Here are made-up things, facts about them, and rows of numbers that follow some of those facts. Name the thing behind each unnamed row.

Some things and their rows:
[-14 -23  28  14 -13   0  -6   1   2 -28  15   0 -18  -3   6  -6   1 -10
 -10   1  10   1   2   0   3  -2  -9 -17   2] -> rerupil
[  0  -3  27  11 -13   0  -2  -2   4 -13   5  -4   8 -12   1  -4   5  -6
  14  -4 -12   0   4  -9  -6   3  -1  -9   0] -> botro
[  6  12 -27 -24  18   5   6   4 -12  26 -15   1   5   3   9   4   6  10
  -8  -1 -21  -2   3   2   0  11   6   8  -2] -> sapas
[ 12   6  36 -10   7   2  -9   5  11 -10  -3  -6  25 -13  -5   2  22   6
  13  -3 -36   1   1 -18  -1   7  10  -2 -10] -> skamusku
[  8   9 -11  -1  10   0   4  -4  -1  -8  -3  -1 -14   6  -6   7   1  -2
  18  -9  -9  -3  -4   6  -1   7  -1   1 -23] -> latre
[-12   8 -11  -9  11   1   9   2   3  -6  -6   5 -15   7   0   3  -5   0
 -14  -3  -2  -3  -6  14   4   5  -2  -1  -9] -> vesesak
[ 11  12  -9 -27  17   2   2   2  -8  10  -9  -5   1   9  -6   8  11   9
   9   2 -22   0   0   0   1   6   8  11 -15] -> trifu
[  6  22  -5 -19  28   1  -6   3  -2  11 -14  -1   5  -1 -11   6  17   0
   4  -5 -20  -4  -5   0   4   8  10   5 -23] -> fidrir
[-12   5  -8  12  15  -3  -1  -3 -21   9  -1  -4 -16   2  -3  -4 -16 -20
   2  -7  18  -2  -2   9  -3   4  -2  -4 -15] -> kegru
[ 10  13  -7 -26  19   3   1   1  -6  11 -11  -4   4   7  -4   9  12   9
   9   1 -22   1  -1   0   1   6   8  12 -13] -> zibem
[  6  13 -23 -24  21   4   2   4 -13  27 -16   1   6   2   8   2   8   9
 -13   0 -23  -3   3   1   0   9   6   8  -2] -> bridrel
[ -2 -21  31  23 -23  -2  -8  -2  15 -22  11   1  -2  -1  -9   2  10  -3
   2   8  20   9   1  -3   8 -12  -4  -6  14] -> sobrok
[ -9  -5  -7   8   0  -2 -13   0  -6  13  -2  -2 -19   9  -7   8  10 -11
 -12  10  30  -1  -1  19   4 -14  -6   2  -1] -> monek
[  4   0  27 -14  -6   2  -3   5   1   7  -4  -5  29 -12   1  -2  19   8
   9   6 -30   2   7 -17  -5   2   9   3   7] -> trarigos
[ -7  -1  25  -9  -9   2   1   6   0  15  -6  -4  35 -15   6  -6  20   4
  -3   6 -22   1  10 -15  -5   1   7   0  20] -> figok
[  5   9 -27   1  10   3   6  -3  -7   6  -8   3 -13   3   8  -1  -4  -3
  -3 -11  -6  -5  -1   8  -2  11  -3  -3 -10] -> nuzaklus
[ 48   0 -34 -25 -29  -1   6 -12   5 -41   0   8 -30   9  12  -1 -22   5
  34  -5   6  -5 -13  17 -10  -1  -1  15  -6] -> skanis

Facts:
benipal χ:294 Ω:fopu ξ:stuzenes Ψ:a
beplun χ:294 Ω:flubraskon Ψ:a
bifluk χ:461 Ω:tomar ξ:dratrol Ψ:d
bivor χ:461 Ω:driku ξ:metuklen Ψ:d
boskal χ:392 ξ:subradun
botro χ:294 Ω:pliron Ψ:a
bradon χ:461 Ω:trifu Ψ:a
brafo χ:392 Ω:zaler Ψ:d
braliflum χ:167 Ω:klafus Ψ:c
breflatre χ:294 Ω:nevik Ψ:a
bridrel χ:461 ξ:pudres
broga χ:167 Ω:plistu Ψ:b
brosa χ:294 Ω:flubraskon ξ:valom,bivor Ψ:c
brovi χ:294 Ω:dukol Ψ:a
bustuski χ:294 ξ:breflatre,tregrikun,midin
dagruk χ:461 Ω:zaler ξ:dokeplus,sepu Ψ:a
datrin χ:40 Ω:metuklen Ψ:a
dede χ:40 Ω:driku ξ:vesesak Ψ:b
devagro χ:294
dilo χ:392 Ω:steflu Ψ:b
distal χ:167 Ω:zudram ξ:plafil,stuvam Ψ:b
dokeplus χ:392 Ω:fopu ξ:bivor Ψ:b
dratrol χ:392
drefu χ:392 Ω:fotim ξ:brafo,nuzes Ψ:b
drepi χ:294 Ω:steken ξ:nemor Ψ:a
drezunar χ:167 Ω:nevik ξ:klafus Ψ:a
driku χ:167
drobrem χ:392 Ω:nevik ξ:datrin Ψ:a
dropo χ:461
drotir χ:392 Ω:mistir Ψ:e
drubrotral χ:40
drusok χ:461
duflim χ:294 Ω:dratrol Ψ:a
dukol χ:294
dutim χ:294 Ω:pliron ξ:fiva Ψ:a
fevo χ:461 Ω:bridrel ξ:suraman,nuzes Ψ:c
fidom χ:167 Ω:dratrol ξ:drobrem Ψ:a
fidrir χ:392 ξ:litran
figok χ:167
fima χ:294 Ω:plistu ξ:saski,potril Ψ:a
fitu χ:40 Ω:devagro Ψ:a
fiva χ:294 Ω:dratrol ξ:maske Ψ:a
flaplu χ:461 Ω:fidrir ξ:klibrer,nemor Ψ:c
flele χ:392 Ω:nevik ξ:veve Ψ:a
flidam χ:294 Ω:nevik ξ:metuklen Ψ:c
fligu χ:167 Ω:dratrol ξ:vazagil Ψ:b
flubraskon χ:392 ξ:suraman,nuzes
fludrabro χ:40 Ω:steken ξ:kedas Ψ:a
fofugra χ:294 Ω:vazagil ξ:bridrel Ψ:a
foplar χ:294
fopu χ:392
fotim χ:461
fumi χ:40 Ω:nevik Ψ:b
geren χ:40
grepel χ:294
gritasor χ:40
gritrim χ:40 ξ:suraman,memu
grogres χ:392 Ω:metuklen Ψ:a
gropin χ:294 Ω:latrim ξ:sida,drubrotral Ψ:a
gutreklon χ:461 Ω:driku Ψ:a
kare χ:40 Ω:latrim ξ:nasto Ψ:a
kedas χ:461 ξ:valom
kedru χ:167 Ω:trarigos ξ:ruskofor Ψ:a
kegru χ:294 Ω:fopu ξ:datrin Ψ:a
ketror χ:461 Ω:nevik Ψ:b
kiras χ:294 Ω:plistu Ψ:d
klafus χ:392
klastuk χ:294 Ω:stobru ξ:flubraskon,vodrekam Ψ:a
klibrer χ:461 Ω:sapas ξ:seplar Ψ:a
klifan χ:392 Ω:trubir ξ:tromum Ψ:b
kloram χ:294
klori χ:167 Ω:zudram Ψ:e
kluzi χ:167 ξ:gropin
latre χ:392 Ω:grepel ξ:nasto,figok Ψ:a
latrim χ:167 ξ:mistir,rupla
litran χ:167 Ω:dratrol ξ:fidom,drobrem Ψ:a
losom χ:294 Ω:gritrim ξ:valom,zudram Ψ:b
maske χ:40 Ω:fopu Ψ:b
meben χ:40 Ω:dukol Ψ:a
memu χ:294 Ω:fidrir ξ:kiras Ψ:b
meskidrak χ:294 Ω:metuklen ξ:zudram Ψ:a
metuklen χ:294
midin χ:40 Ω:kluzi ξ:kluzi,potril Ψ:b
mistir χ:294 ξ:broga
monek χ:40 Ω:nemor ξ:dilo,vugrabi Ψ:b
moni χ:294 Ω:plistu ξ:podrek Ψ:c
monu χ:40 Ω:trifu ξ:kloram,navan Ψ:a
napestim χ:461 Ω:zaler ξ:plebon Ψ:a
nasto χ:294 Ω:sapas Ψ:b
navan χ:461 Ω:figok ξ:kloram Ψ:a
nemor χ:40
nepel χ:461 Ω:stobru Ψ:a
nevik χ:461 ξ:sobrok,pudres
nezal χ:294 Ω:zaler ξ:pluvun Ψ:b
nezi χ:40 Ω:plistu ξ:datrin Ψ:a
nozuk χ:294 Ω:drusok ξ:nezi Ψ:d
nuklik χ:461 Ω:fopu ξ:saski Ψ:a
nuzaklus χ:461 Ω:drusok ξ:tregamir Ψ:a
nuzes χ:167 Ω:nemor Ψ:b
pabam χ:40 Ω:flubraskon ξ:flubraskon Ψ:b
pakla χ:40 Ω:pibrugri ξ:dilo Ψ:b
patos χ:461 Ω:steken Ψ:a
peson χ:461 Ω:gritasor Ψ:e
pibrugri χ:294
pini χ:40 Ω:driku Ψ:e
plafil χ:461 ξ:drezunar,memu
platrofer χ:294 Ω:metuklen Ψ:c
plebon χ:294 Ω:foplar Ψ:a
plidon χ:392 Ω:pliron ξ:nuzes,botro,rore Ψ:b
pliron χ:461
plistu χ:167 ξ:sizo
plofun χ:40 Ω:plistu Ψ:c
ploplin χ:167 Ω:nevik Ψ:d
pludavu χ:294 Ω:kluzi Ψ:b
pluvun χ:167 Ω:trubir Ψ:a
podrek χ:461 Ω:gritasor ξ:sepu Ψ:c
potril χ:392 Ω:vazagil ξ:drezunar Ψ:a
pudres χ:167 Ω:kedas ξ:dilo,rogrer,gropin Ψ:a
replis χ:40 Ω:kloram Ψ:b
rerupil χ:294 Ω:driku Ψ:b
ridros χ:167 Ω:metuklen ξ:ripefli,kiras Ψ:a
ripefli χ:392 Ω:driku Ψ:d
ririm χ:461 Ω:dratrol ξ:rupupa,plofun Ψ:a
riskis χ:40 Ω:vodrekam ξ:midin Ψ:c
rogrer χ:392 Ω:trarigos ξ:vugrabi Ψ:c
rore χ:294 Ω:sapas ξ:fligu,vesesak,dede Ψ:a
rupla χ:392 Ω:zaler ξ:tregrikun Ψ:a
rupupa χ:294 Ω:foplar Ψ:a
rura χ:294 Ω:sapas ξ:plistu,grepel Ψ:b
ruskofor χ:461 Ω:fopu Ψ:b
sadri χ:40 Ω:trifu Ψ:a
sapas χ:461 ξ:fiva,zaler
saski χ:461 Ω:drubrotral Ψ:b
seflezul χ:392 Ω:gritrim Ψ:c
seplar χ:294 Ω:geren Ψ:b
sepu χ:461 Ω:zudram ξ:ripefli Ψ:a
sida χ:392 Ω:dratrol ξ:kloram,vugrabi,drobrem Ψ:a
sizo χ:294 Ω:klafus Ψ:c
skamusku χ:392
skanis χ:392 Ω:dratrol ξ:mistir Ψ:a
skugris χ:461 Ω:dropo Ψ:c
sobrok χ:40 Ω:zibem Ψ:b
stanu χ:461 Ω:flubraskon ξ:dilo,drobrem Ψ:b
statru χ:167 Ω:fidrir Ψ:c
steflu χ:40
steken χ:167
stigrar χ:392 Ω:dropo ξ:fiva Ψ:a
stikligro χ:40 Ω:drubrotral Ψ:b
stobru χ:294
stovu χ:40 Ω:stobru ξ:pakla Ψ:b
stuvam χ:392 Ω:dratrol ξ:mistir,nevik Ψ:e
stuzenes χ:167 Ω:trubir Ψ:a
subradun χ:40 Ω:bridrel ξ:mistir,trubir Ψ:a
suraman χ:392 Ω:trifu ξ:mistir Ψ:b
tibrur χ:461 Ω:vazagil ξ:zaler Ψ:e
tiluze χ:461 ξ:ripefli,drezunar
togror χ:167 Ω:steflu Ψ:b
tomar χ:40 ξ:ruskofor
tragrok χ:294 Ω:klafus ξ:sepu Ψ:c
trarigos χ:294
tregamir χ:40 Ω:driku ξ:maske,potril Ψ:c
tregrikun χ:461 Ω:skamusku Ψ:d
tretre χ:294 Ω:plafil ξ:vesesak Ψ:e
trifu χ:392 ξ:nuklik,klifan
triva χ:294 Ω:zaler Ψ:a
tromum χ:461 Ω:fopu Ψ:a
trubir χ:167
trusogras χ:461 Ω:tomar ξ:nasto,zaler Ψ:a
trutok χ:461 Ω:nevik ξ:nozuk Ψ:d
tunafa χ:294 Ω:flubraskon ξ:fligu Ψ:a
valom χ:392 Ω:flubraskon ξ:nuzes,steflu Ψ:c
vani χ:40 Ω:dropo Ψ:a
vanople χ:40 Ω:tiluze Ψ:a
vazagil χ:40
vesesak χ:294 Ω:tomar ξ:seplar Ψ:c
veve χ:461 Ω:zudram ξ:dratrol,meskidrak Ψ:a
viklik χ:461 Ω:trifu Ψ:a
vodrekam χ:294
vologrir χ:40 Ω:tiluze ξ:sizo Ψ:c
vugrabi χ:294 Ω:zibem ξ:drobrem Ψ:b
zaler χ:40 ξ:metuklen
zesak χ:392 Ω:pliron Ψ:b
zibem χ:392 ξ:flele,trutok
zudram χ:392

Name these rows:
No name comes twice in this set of rows, the named rows included.
[ -5   5  -1  14   3  -4  -2  -4 -21  21  -3  -9  -6   4 -13   3  -7 -15
  15   4  26   3   1  13  -5  -7   1   8  -7]	nezi
[  3  12  -9  -6  31  -4 -16   2  -7   8  -5  -1  -9   5  -6   4  -6 -12
 -10  -3  10  -6  -9   6   6   1   3  -1 -28]	rogrer
[ -2   7 -15  11  -4   1  20  -7   4  -7  -3   2 -15  10 -15   7  -8   3
  18  -3  18  10  -3  14   3   2   0  10   1]	subradun
[-47   7 -14  -3  -5  -3  -7   8  32  32  17  -3  29 -11  -6  -3   4  23
 -31  13   4 -15   2 -11  -4 -28 -11  -3  14]	ploplin
[  4  -3  29  33 -10  -6  -8  -4  -4   3   6  -9  17 -10 -17  -4  -6 -14
  22   2  24   8   3 -11  -2  -8   5  -1   6]	datrin
[ -7   0 -27   7  29  -8 -41   1 -28  49  -8  -2  -9  11  -3   2   7 -29
 -26   9  41 -11  -2  11   6 -16  -2  -4 -12]	vugrabi
[-14  -9 -30   5   1   1   4  -1  -1  10  -3  13 -21  16   8   0   2  -3
 -25   3  31   0  -2  14  10  -2  -7  -6  14]	distal
[ 15 -21  15  12  -2  -3 -21  -1   5 -14  14  -1  -4   8  -1   2   8  -5
  -1   3  14   2  -1 -13   9  -8  -4  -9  -4]	dilo
[ -2   5 -12 -13  16   1   9   1   0 -21   1   3 -26  12  -2   6 -15   3
  -5  -6  -5   0  -9  12   4   9  -1   1 -23]	valom
[  9  12 -19 -32  16   4  13   1  -5   2  -8  -1  -8  12  -3  10  10  14
  10   1 -25   2   0   3   2  10   6  14 -14]	flubraskon
[-10  13 -18 -24   7   5  16   4  -3  26 -17   4   6   1   4   2  13  11
  -9   3 -16   0   4   9  -1   8   6  10  11]	latrim

Now the same things, written a new way:
Some rows with their names:
[-38   8 -46   9  -8  19 -20   7 -23  12   5   1  60   0  13   1  57  -9
  14 -12  -4 -39 -20  12   3 -15  20  -6  23] -> tiluze
[-32   2 -42  43 -11   6 -10  -6   2  -1  15  -3  40  10 -28   0  22  -5
  25  -3   2 -38 -15 -11   9   1  24 -10 -11] -> nezal
[-32   1 -40  42 -11  11  11  -2  -2 -10   8   8  46  15 -43 -26   8  -1
  13  -1   6 -46 -23 -17   7 -16  39   4  -9] -> seplar
[-27 -13 -34  -8  -9  16 -16  14 -12   6   4   8  35   0 -14   3   2  -9
  18  -6   2 -10 -15   2   7  -7  19 -13   5] -> napestim
[-31   2 -36   9 -17   2 -20  10  -6   3   6   0  37   5 -22  26  10  -7
  19  -9  -2 -22 -23  -8   2  -5  20 -15  -1] -> valom
[ -5  12 -41   1 -11   1 -50  17 -15   1  11 -10  20   1 -33  21  -9  -5
  16 -25  -1  -3   1 -28  10   1  31 -13  41] -> subradun
[-22 -69 -22   5  -7  16   0   5  -9  11  35  16  69  19   0 -11 -32 -31
  19 -25  28 -29  19  10  17  40  12 -21   8] -> sida
[-29  -2 -45  28 -10  24  11   2 -15   8  17   6  59  -2 -13 -47  33  -5
   0 -12   3 -54 -20 -14  13  -5  35  11  23] -> kloram
[-36   5 -45  17 -13  13 -21   7 -21  14  12   0  55  -2   8  -4  53 -10
  10 -15  -4 -42 -16   6   6  -3  23  -4  24] -> zibem
[-29   3 -47  25 -12  21   9   3 -14   6  14   6  57  -3 -18 -44  36  -2
   2 -12   1 -52 -23 -15  11 -13  36  13  22] -> stobru
[ -9   3 -52   3 -12 -25 -50  -4 -21  -9  23   6  39  41 -26   5  11  -8
  36 -39   3 -17  23  -5  20  -2  49  -1  45] -> stuvam
[-26  -4 -37  21  -7  19   4  16 -16  -7  -7  13  44   3 -22 -11 -25  -3
   2  -5  13 -29 -24 -19  -1 -14  35  -3   2] -> plofun
[-27 -14 -33  -8  -8  14 -15  15 -11   6   4   7  39   1 -15   5   4 -10
  20  -7   1 -11 -16   5   6  -8  16 -12   6] -> nuzaklus
[-29  21 -22  32  -7  -5  14   3   3   3  17 -13  47   7 -58  -6  13  -3
  17  -6 -15 -21 -24   5  -2  -3 -20  -5  -2] -> flidam
[-20 -29 -34   8 -13  15   4  18 -11  -8 -10  13  34  -5 -14 -30 -23  -9
   4  -6   8 -21 -19 -11   7 -16  28   6  12] -> stuzenes
[-32   2 -42  43 -11   5  -9  -6   3  -1  16  -4  42  10 -30   1  23  -6
  25  -3   1 -38 -15 -10   8   0  23 -10 -10] -> rura
[-29   2 -47  25 -11  21   9   4 -14   6  15   6  58  -2 -18 -44  37  -3
   2 -12   0 -53 -24 -15  11 -12  37  13  23] -> dukol

Rows to name:
No name comes twice in this set of rows, the named rows included.
[-15  46 -40  24 -18 -12 -63  -3 -13 -10  17 -15  16  29 -49  47  20  -3
  16 -24  -5 -24   4 -36  16  -1  56 -21  41]	suraman
[-31   3 -38  42 -10  11   9  -3  -3 -10  10   8  44  16 -43 -27   6  -1
  11  -1   7 -46 -21 -20   9 -13  42   2  -5]	pludavu
[-31 -10 -48  27 -13  14 -21   5 -18   9  -1  -6  53 -11  30  -6  47 -14
  11 -15  -1 -41 -13   5   4  -2  11  -2  27]	kluzi
[-36   6 -34  34 -11  11   1   3 -15 -13  -1  15  43  22 -33 -14   1  -4
   5  -1   9 -41 -19 -10   5 -17  51  -4  -1]	zesak
[-32  11 -45  15 -14  12 -27   5 -22  13  14  -2  52   1   3  -1  51  -9
   9 -19  -4 -40 -13  -1   8  -3  29  -5  34]	boskal
[-27   2 -39  40 -13   7  -9   3 -13 -20 -13   6  38  15 -21  -9  -2  -6
   6  -6   9 -39 -17 -16   4 -21  43   0  11]	nuzes
[-30   5 -47  12  -1  11  -5  -2 -32 -11  -4  28  33  21  -9 -46   8   0
  12  -4   5 -18  -4   9  16 -19  50   5  14]	peson
[-16 -84 -24  17  -6  18  -1   2  -8   5  25  11  67  11  20 -16 -43 -36
  16 -27  33 -29  24   5  17  45   3 -21  14]	fidom
[ -6 -15 -36 -17 -19 -14 -38  15  -6  -2  25  -1  46  27 -46  26 -13 -14
  27 -39   6 -17   5 -19  13  -3  35  -7  41]	skanis
[-20 -48 -41  -3 -15  -4   2  13  11   6  24   4  66   8 -31  -7  -1 -14
  42 -22   7 -28 -15   3   4  -8   2   5  -4]	fiva
[-33  43 -17  39   2   7  12  -2 -22 -18  -1   5  47  37 -60 -19   0  -2
  -3  -2  -1 -31 -13   6   0 -24  27  -5  17]	ketror

The same things again, as new rows of numbers:
Some rows with their names:
[ -4  13  -4 -10 -33  10  -3  10   0   4  11   3   9  10   0   8  12  -8
   2   9   0  -2 -12 -10  20  -3  -2] -> devagro
[  8  -4  12 -11   6   0  -1   4   6   0  13  14   1 -15 -21 -40 -12  -3
   7 -10   9   7  -7  -6 -22  15 -15] -> pakla
[  9   7   6  -4   7  20  15  -2   5  -2   9   1  10   6   2 -30   0 -23
   8  -6   0  -7  19   5 -12   8  -9] -> vesesak
[ -2  21   2  -5 -30  -5  -6 -12  15   1  20  -4  23  32   0  17  22  -5
 -10  -6   6  10   4 -14  -5  11   0] -> flubraskon
[  6  -4  -8  -1  14  39  11  17  -6   5  -7   4   4  -6   0  15 -22  -7
  15   4  -5 -26  11   9  32  -8  -3] -> sepu
[ -3  22  -1  -7 -21  12   2  -7  11   2  16  -1  21  26   7   7  33 -16
   2   4   5   5  -2 -10  -2   8  -2] -> steflu
[  9  -1  10  -9  12  10   1   5   5  -1   7  10   3 -12 -13 -43  -1 -11
  12  -9   8 -12   0  -6 -22  12 -14] -> sobrok
[  6   2  10   0  -2   7  19  -3  -3  -1  21   8   9  12  -9  -1 -25  -9
   2  -1  -3  32  11   6   2  15  -9] -> flaplu
[ 10   4   3  -2  14  12  15  -4   8   6  11   6   8  12  -7  13 -15  -9
   4  -3   3  25   9   2  -3  15 -12] -> veve
[ -3  15  -8  -9 -26  18  -2  11   2   4   6   1  12   5   4  -1  23 -14
   5   8   1 -17 -11  -7  14  -8  -5] -> grepel
[  4  -3  12   1   4  10  -3   0  -1  -4  13   4   8   5  -8   2 -19  -2
   2 -12  -1 -19  21   1   7   3   7] -> dokeplus
[  9   6   5  -2  16   5   8 -11   6   4  14   8  11  25 -11   8  -7  -9
   4  -2   2  32  20   0   1  20  -5] -> rore
[  9   1   6  -3   4  20  18   7   1  -2   7   6   6  -1  -5 -13 -18 -12
  10  -2  -2   6   9   5  -3   5 -12] -> skugris
[ 10  -4  11 -13   7   9   6  11   7   1   7  11  -3 -27 -17 -60   0  -9
  12 -17  13  -9  -7  -6 -32   8 -22] -> vugrabi
[  5  -2   1  -1  -1  25  18  16 -11  -2   4   5   4  -6  -1   6 -28  -9
  12   8  -7 -10   7  10  27  -6  -5] -> podrek
[  1  24  -1   6 -23   8 -21  17   2  -1  16  -6  18  10   3 -26  26 -28
   2   9  23 -66 -12  -7  22  -1 -15] -> dratrol
[  9   4   1  -1  19  18  15  -4   8   5   5   3   8  12  -4   8 -13 -13
   7  -5   3  12  12   2  -1  10 -11] -> klibrer

Rows to name:
No name comes twice in this set of rows, the named rows included.
[  5  -7  -2  -3  12  27  14  10  -3   7   3   8   1  -5  -8  16 -25  -2
  13  -4  -4   3   7   8  16   1  -5]	nuklik
[ -9  12  -2  -8 -29  -3  -9   1  -6   1  20   7  15  27  -8  32   2   0
  -3  15  -4  33 -12 -11  31  11   3]	gritrim
[  7  -3   1  -9  19  10  18   9  10   7   4  10   0 -13 -17 -16 -12 -10
  13 -11   7  15   2   2  -3   6 -20]	navan
[  9   0   3  -3   9  29   6   8   3  -1   3   3   7  -2   4 -28   0 -16
  14   1   1 -43  13   1 -11  -4  -4]	nasto
[ 10 -10  18  -8   5 -10  10   6   4   2  18  16  -4 -19 -25 -24 -25   4
   2 -14   8  38  -9  -4 -20  18 -18]	stanu
[  2 -11   5  -3   7  20  10  19 -21  -1   7  12   2  -4 -15   2 -30  -1
  16   0 -13   7  13   8  30  -2   4]	tregamir
[ 10  11   3  -4  17  18  11 -12  16   4   6   2  13  21  -1  -8   8 -17
   8  -6   3   6  20   0 -14  13  -6]	botro
[  4  -6   6  -6   2  13   2  15  -9  -2   8  13   1 -11 -15 -17 -23  -2
  13   3   0 -14  -4   1  10   6  -4]	midin
[ -1  15  -8 -26 -16 -13  15   5  12  -1  -1  11  10  -2  -2  -3 -10  -1
  -1   5   5  14 -15 -15  23   0 -23]	nevik
[  4  -8   2  -5  11  32   1  15  -9  -1   1   8   3 -16  -5 -17 -16  -6
  18  -1  -6 -36   9   6   8  -6   6]	maske

